Here is a tiny trained network, its code and every weight. The questions are about switching its units off for an input and a class, where a switched-off unit gives its printed mean instead of its output.

import numpy as np


def w(rows, s, z=0):
    codes = np.array(rows[::2]) - 128.0
    scale = np.full(codes.shape[1], s)
    scale[-1] = z or s
    return codes * scale


def f(y):
    return np.maximum(y, 0)


def log_softmax(a):
    a = a - a.max(-1, keepdims=True)
    return a - np.log(np.exp(a).sum(-1, keepdims=True))


def net(x, mask):
    res = np.array(x, float).reshape(1, 5) / 4 @ E
    y = f(res @ A[0][:, :-1].T + A[0][:, -1])
    res = res + np.where(mask, y, B[0][:, -1]) @ B[0][:, :-1]
    return log_softmax(res[-1] @ U[:, :-1].T + U[:, -1])


A, B = {}, {}
E = w([
[182,125,162,154,137,112,134,169,144,122],'x0',
[207,174,75,105,239,155,135,154,65,171],'x1',
[158,125,129,130,129,112,135,146,130,105],'x2',
[81,117,147,209,159,31,210,65,58,154],'x3',
[115,47,188,115,171,131,3,70,84,84],'x4',
],0.011)
A[0] = w([
[111,106,203,168,118,94,128,71,100,101,123],'neuron 1',
[134,95,181,102,95,198,60,123,171,85,195],'neuron 2',
[184,174,62,139,161,168,167,142,85,193,91],'neuron 3',
[133,162,115,190,189,112,252,101,50,187,155],'neuron 4',
[159,162,89,101,141,205,138,155,170,132,252],'neuron 5',
[159,104,110,108,230,131,43,122,46,178,53],'neuron 6',
[111,130,105,167,7,114,158,142,181,166,228],'neuron 7',
[152,96,148,125,161,143,90,106,88,148,63],'neuron 8',
],0.011,0.0039)
B[0] = w([
[128,49,143,255,115,155,102,35,83,151,202],'neuron 1',
[34,112,112,27,183,106,47,178,180,36,217],'neuron 2',
[115,103,162,83,139,145,70,165,118,176,216],'neuron 3',
[30,83,185,82,190,72,112,138,91,154,249],'neuron 4',
[189,190,53,96,68,192,103,214,73,116,201],'neuron 5',
[110,218,96,160,131,102,206,116,231,121,222],'neuron 6',
[109,189,127,172,136,129,208,141,162,41,195],'neuron 7',
[118,116,114,192,165,128,180,117,142,74,174],'neuron 8',
],0.0097,0.018)
U = w([
[131,182,85,125,103,173,179,161,179,92,238],'0',
[87,63,168,63,145,119,86,167,113,125,85],'1',
[103,143,145,178,132,89,249,115,106,146,254],'2',
[141,75,150,208,89,161,73,83,69,131,36],'3',
[161,162,92,113,90,204,96,184,49,201,33],'4',
],0.012,0.003)

Each question gives the input, the list of numbers given to net, and the class t.
The units are the neurons (one row each of A and B). Each row of codes is followed by its name. A weight is (code - 128) times the scale printed after its matrix; where a second scale follows, it is the last column's (A, B and U).
mask holds one flag per neuron, in row order. A switched-off neuron (its flag False) gives its mean, the last column of its row in B, instead of its output. The means were averaged over made-up inputs and are rounded, as every weight is.
A unit's drop is (log p(t) with every unit on - log p(t) with that unit switched off) / (log p(t) with every unit on - log p(t) with every unit switched off).
The circuit of an input: a set's keep is (log p(t) with only the set's units on - log p(t) with every unit switched off) / (log p(t) with every unit on - log p(t) with every unit switched off). Starting from all 8 units, units are removed one at a time, each time the one whose removal leaves the highest keep (on an exact tie, the one counted first), for as long as the keep stays at least 0.8.
units of the circuit, in order: the units of the circuit, biggest drop first
k most important neurons: the k neurons with the biggest drops, biggest first
drop of u: that unit's drop, to one decimal
input [-6,6,-7,3,8], class 2: units of the circuit, in order	(neuron 6)
input [5,1,0,-4,-2], class 4: units of the circuit, in order	(neuron 6; neuron 5)
input [2,-1,8,-3,0], class 0: 4 most important neurons	(neuron 4; neuron 3; neuron 1; neuron 5)
input [7,1,-5,-3,-4], class 4: 3 most important neurons	(neuron 6; neuron 5; neuron 2)
input [3,0,0,4,6], class 3: 3 most important neurons	(neuron 1; neuron 7; neuron 4)
input [2,3,-8,2,1], class 2: 2 most important neurons	(neuron 2; neuron 6)
input [-8,0,-6,8,1], class 3: 2 most important neurons	(neuron 1; neuron 6)
input [8,8,4,1,-7], class 1: 2 most important neurons	(neuron 4; neuron 3)
input [5,8,-8,-1,1], class 0: 3 most important neurons	(neuron 6; neuron 1; neuron 8)
input [2,6,8,-1,-6], class 4: 2 most important neurons	(neuron 5; neuron 2)
input [3,2,1,7,-3], class 1: 2 most important neurons	(neuron 4; neuron 6)
input [8,7,-2,1,8], class 2: 2 most important neurons	(neuron 5; neuron 6)
input [-6,-2,5,1,8], class 3: 3 most important neurons	(neuron 1; neuron 4; neuron 3)
input [-6,7,-3,-2,-8], class 4: units of the circuit, in order	(neuron 5)
input [-1,3,-1,-7,8], class 0: 2 most important neurons	(neuron 6; neuron 4)
input [-3,-3,-6,3,7], class 3: drop of neuron 1	0.3
input [-8,7,-7,5,8], class 2: drop of neuron 6	0.1
input [-1,3,-1,3,3], class 2: drop of neuron 3	0.0
